Below are the code and all the weights of a small trained network. Each question names an input and a target symbol and asks about switching units off, where a switched-off unit gives its printed mean instead of its output.

import numpy as np


def w(rows, s, z=0):
    codes = np.array(rows[::2]) - 128.0
    scale = np.full(codes.shape[1], s)
    scale[-1] = z or s
    return codes * scale


def norm(h):
    return h / np.sqrt((h * h).mean(-1, keepdims=True) + 1e-5)


def f(y):
    return y / 2 * (1 + np.tanh(0.7978845608 * (y + 0.044715 * y**3)))


def softmax(a):
    e = np.exp(a - a.max(-1, keepdims=True))
    return e / e.sum(-1, keepdims=True)


def log_softmax(a):
    a = a - a.max(-1, keepdims=True)
    return a - np.log(np.exp(a).sum(-1, keepdims=True))


def net(x, mask):
    ids = ['αβγδεζηλμξπστφψω'.index(c) for c in x.split()]
    T = len(ids)
    res = E[ids] + P[:T]
    u = 0
    for l in range(2):
        q, k, v = (norm(res) @ M[l].T for M in (Q, K, V))
        z = softmax(np.where(np.tri(T) > 0, q @ k.T / 4**0.5, -1e9)) @ v
        res = res + np.where(mask[u], z, O[l][:, -1]) @ O[l][:, :-1]
        u += 1
        y = f(norm(res) @ A[l][:, :-1].T + A[l][:, -1])
        res = res + np.where(mask[u : u + 16], y, B[l][:, -1]) @ B[l][:, :-1]
        u += 16
    return log_softmax(norm(res)[-1] @ U[:, :-1].T + U[:, -1])


Q, K, V, O, A, B = {}, {}, {}, {}, {}, {}
E = w([
[144,127,107,180,169],'α',
[143,127,80,126,133],'β',
[154,115,88,112,136],'γ',
[70,224,110,147,157],'δ',
[127,137,164,98,57],'ε',
[66,94,80,100,132],'ζ',
[79,99,81,126,151],'η',
[78,116,113,143,114],'λ',
[67,94,79,147,84],'μ',
[108,96,80,93,141],'ξ',
[71,106,130,210,211],'π',
[142,155,94,102,251],'σ',
[81,146,190,160,142],'τ',
[101,137,152,72,125],'φ',
[112,61,185,89,83],'ψ',
[194,127,170,168,70],'ω',
],0.025)
P = w([
[253,106,23,56,40],'0',
[192,66,95,45,87],'1',
[166,63,140,62,135],'2',
[158,86,183,104,145],'3',
[158,95,186,128,150],'4',
[161,105,188,133,140],'5',
],0.0055)
Q[0] = w([
[138,182,132,105,87],'0.h1',
[133,248,111,116,143],'0.h1',
[75,54,121,113,128],'0.h1',
[138,76,209,130,94],'0.h1',
],0.012)
K[0] = w([
[128,85,52,179,106],'0.h1',
[112,137,33,80,123],'0.h1',
[123,86,137,85,178],'0.h1',
[198,2,132,131,87],'0.h1',
],0.0083)
V[0] = w([
[84,91,158,2,245],'0.h1',
[141,214,110,137,151],'0.h1',
[159,36,108,125,134],'0.h1',
[205,95,206,163,89],'0.h1',
],0.0069)
O[0] = w([
[164,224,111,21,71,128],'0.h1',
[172,187,156,204,154,139],'0.h1',
[159,111,79,74,157,217],'0.h1',
[114,154,170,4,254,3],'0.h1',
],0.007,0.0018)
A[0] = w([
[181,121,103,120,142,173],'0.n1',
[73,111,72,2,77,105],'0.n2',
[155,95,146,5,48,152],'0.n3',
[216,146,154,132,182,136],'0.n4',
[30,234,178,117,79,188],'0.n5',
[151,32,120,135,108,66],'0.n6',
[107,75,34,154,73,69],'0.n7',
[103,105,154,172,4,207],'0.n8',
[64,47,156,15,158,255],'0.n9',
[179,118,117,212,182,107],'0.n10',
[123,144,174,179,90,79],'0.n11',
[25,86,141,128,100,127],'0.n12',
[5,23,82,164,191,137],'0.n13',
[59,147,146,91,211,206],'0.n14',
[85,116,254,235,118,94],'0.n15',
[167,165,88,205,162,212],'0.n16',
],0.0088,0.003)
B[0] = w([
[85,115,145,89,221,195],'0.n1',
[166,153,141,187,109,223],'0.n2',
[99,170,83,196,143,214],'0.n3',
[141,116,50,8,215,168],'0.n4',
[102,85,67,155,164,162],'0.n5',
[56,112,172,141,75,179],'0.n6',
[198,118,164,130,105,238],'0.n7',
[203,201,169,61,163,186],'0.n8',
[200,214,145,126,124,222],'0.n9',
[64,133,121,59,63,214],'0.n10',
[139,195,186,168,135,133],'0.n11',
[193,137,98,159,108,155],'0.n12',
[245,100,143,218,59,248],'0.n13',
[163,221,138,69,43,172],'0.n14',
[134,191,156,139,175,203],'0.n15',
[141,190,153,2,117,254],'0.n16',
],0.007,0.0053)
Q[1] = w([
[194,173,98,157,108],'1.h1',
[21,183,175,150,120],'1.h1',
[136,118,10,14,81],'1.h1',
[181,178,140,126,198],'1.h1',
],0.012)
K[1] = w([
[157,194,162,125,182],'1.h1',
[70,82,12,116,105],'1.h1',
[235,141,122,93,134],'1.h1',
[42,216,197,102,182],'1.h1',
],0.011)
V[1] = w([
[116,182,128,51,160],'1.h1',
[135,118,66,90,150],'1.h1',
[149,131,124,176,248],'1.h1',
[160,110,216,57,143],'1.h1',
],0.012)
O[1] = w([
[168,105,54,160,148,253],'1.h1',
[121,65,113,129,114,137],'1.h1',
[124,117,146,170,176,127],'1.h1',
[248,169,124,90,155,224],'1.h1',
],0.015,0.0029)
A[1] = w([
[99,119,96,162,72,142],'1.n1',
[122,100,74,61,223,178],'1.n2',
[199,140,104,117,79,106],'1.n3',
[160,71,102,161,111,129],'1.n4',
[206,132,189,169,111,48],'1.n5',
[181,76,253,105,178,181],'1.n6',
[194,127,59,152,96,39],'1.n7',
[109,188,138,195,118,122],'1.n8',
[127,58,121,159,38,77],'1.n9',
[83,170,176,75,88,35],'1.n10',
[185,96,119,155,163,85],'1.n11',
[106,103,189,201,113,146],'1.n12',
[168,211,135,112,101,253],'1.n13',
[58,33,148,205,233,165],'1.n14',
[186,106,132,78,85,76],'1.n15',
[131,87,51,24,162,81],'1.n16',
],0.012,0.0032)
B[1] = w([
[202,72,82,206,131,155],'1.n1',
[100,144,200,233,81,199],'1.n2',
[44,142,138,85,179,226],'1.n3',
[145,135,184,71,227,157],'1.n4',
[73,146,74,92,123,185],'1.n5',
[200,92,62,91,18,173],'1.n6',
[63,142,149,127,184,207],'1.n7',
[30,85,137,111,144,178],'1.n8',
[231,176,59,143,166,163],'1.n9',
[119,154,184,192,127,142],'1.n10',
[124,128,231,81,105,173],'1.n11',
[143,102,201,39,187,161],'1.n12',
[70,120,137,189,109,254],'1.n13',
[203,44,187,123,67,148],'1.n14',
[88,89,112,26,82,194],'1.n15',
[2,105,194,169,113,208],'1.n16',
],0.0077,0.0086)
U = w([
[138,101,66,153,91,176],'α',
[128,143,145,88,26,88],'β',
[109,76,193,137,155,38],'γ',
[120,120,68,156,73,152],'δ',
[156,202,190,229,165,2],'ε',
[101,170,252,189,56,131],'ζ',
[168,65,156,123,38,179],'η',
[130,9,186,193,140,105],'λ',
[74,171,154,127,142,60],'μ',
[104,204,94,28,88,139],'ξ',
[83,129,119,169,105,58],'π',
[69,19,125,44,116,146],'σ',
[104,110,95,145,240,152],'τ',
[226,147,171,97,161,220],'φ',
[56,138,35,232,122,94],'ψ',
[151,109,85,160,58,190],'ω',
],0.014,0.0068)

Each question gives the input, a string of symbols that net reads in full, and the target symbol t.
The units are the heads (4 rows each of Q, K, V and O) and the neurons (one row each of A and B). Each row of codes is followed by its name. A weight is (code - 128) times the scale printed after its matrix; where a second scale follows, it is the last column's (O, A, B and U).
mask holds one flag per unit, layer by layer, with each layer's heads first. A switched-off unit (its flag False) gives its mean, the last column of its rows in O or B, instead of its output. The means were averaged over made-up inputs and are rounded, as every weight is.
A unit's drop is (log p(t) with every unit on - log p(t) with that unit switched off) / (log p(t) with every unit on - log p(t) with every unit switched off).
The circuit of an input: a set's keep is (log p(t) with only the set's units on - log p(t) with every unit switched off) / (log p(t) with every unit on - log p(t) with every unit switched off). Starting from the 12 units with the biggest drops (on a tie, the unit counted first), units are removed one at a time, each time the one whose removal leaves the highest keep (on an exact tie, the one counted first), for as long as the keep stays at least 0.8.
units of the circuit, in order: the units of the circuit, biggest drop first
unit that matters most: the unit with the biggest drop
k most important neurons: the k neurons with the biggest drops, biggest first
top k neurons in layer l: the k neurons of layer l with the biggest drops, biggest first
input σ β ψ δ, target ψ: units of the circuit, in order	(1.h1, 0.n5)
input ψ β π, target ξ: unit that matters most	0.n13
input β π γ, target ζ: 3 most important neurons	(0.n13, 0.n14, 0.n15)
input π ψ τ, target ξ: units of the circuit, in order	(0.n14, 0.h1)
input ω π β β, target ζ: units of the circuit, in order	(0.n13, 1.n2, 0.n1)
input π ω π ξ, target φ: 2 most important neurons	(0.n9, 0.n13)
input β δ β ξ η, target φ: units of the circuit, in order	(1.n16, 1.n4, 0.h1, 0.n7)
input φ β μ π π, target ζ: units of the circuit, in order	(0.n13, 1.h1)
input η π ψ σ, target ξ: units of the circuit, in order	(0.h1, 0.n14)
input β π π, target ζ: units of the circuit, in order	(1.h1, 0.n13)
input ω π β, target φ: units of the circuit, in order	(1.h1, 0.h1)
input ω η ω π ω, target φ: units of the circuit, in order	(1.h1, 0.h1, 0.n13)
input β ψ ε, target ξ: 2 most important neurons	(0.n9, 1.n2)
input β λ δ ξ, target τ: top 4 neurons in layer 0	(0.n10, 0.n8, 0.n16, 0.n7)
input π β φ ψ η, target ξ: most important neuron	(0.n9)
input ω π ζ γ ω π, target φ: top 2 neurons in layer 0	(0.n13, 0.n14)
input β α δ γ, target σ: 2 most important neurons	(0.n13, 1.n16)
input β η ψ, target ξ: 2 most important neurons	(0.n9, 0.n3)
input α π ω π ζ, target φ: top 2 neurons in layer 1	(1.n16, 1.n2)
input β π β π β, target ζ: top 3 neurons in layer 0	(0.n14, 0.n13, 0.n15)
input π σ β, target τ: units of the circuit, in order	(1.h1)
input β φ β, target ψ: 2 most important neurons	(0.n3, 0.n9)
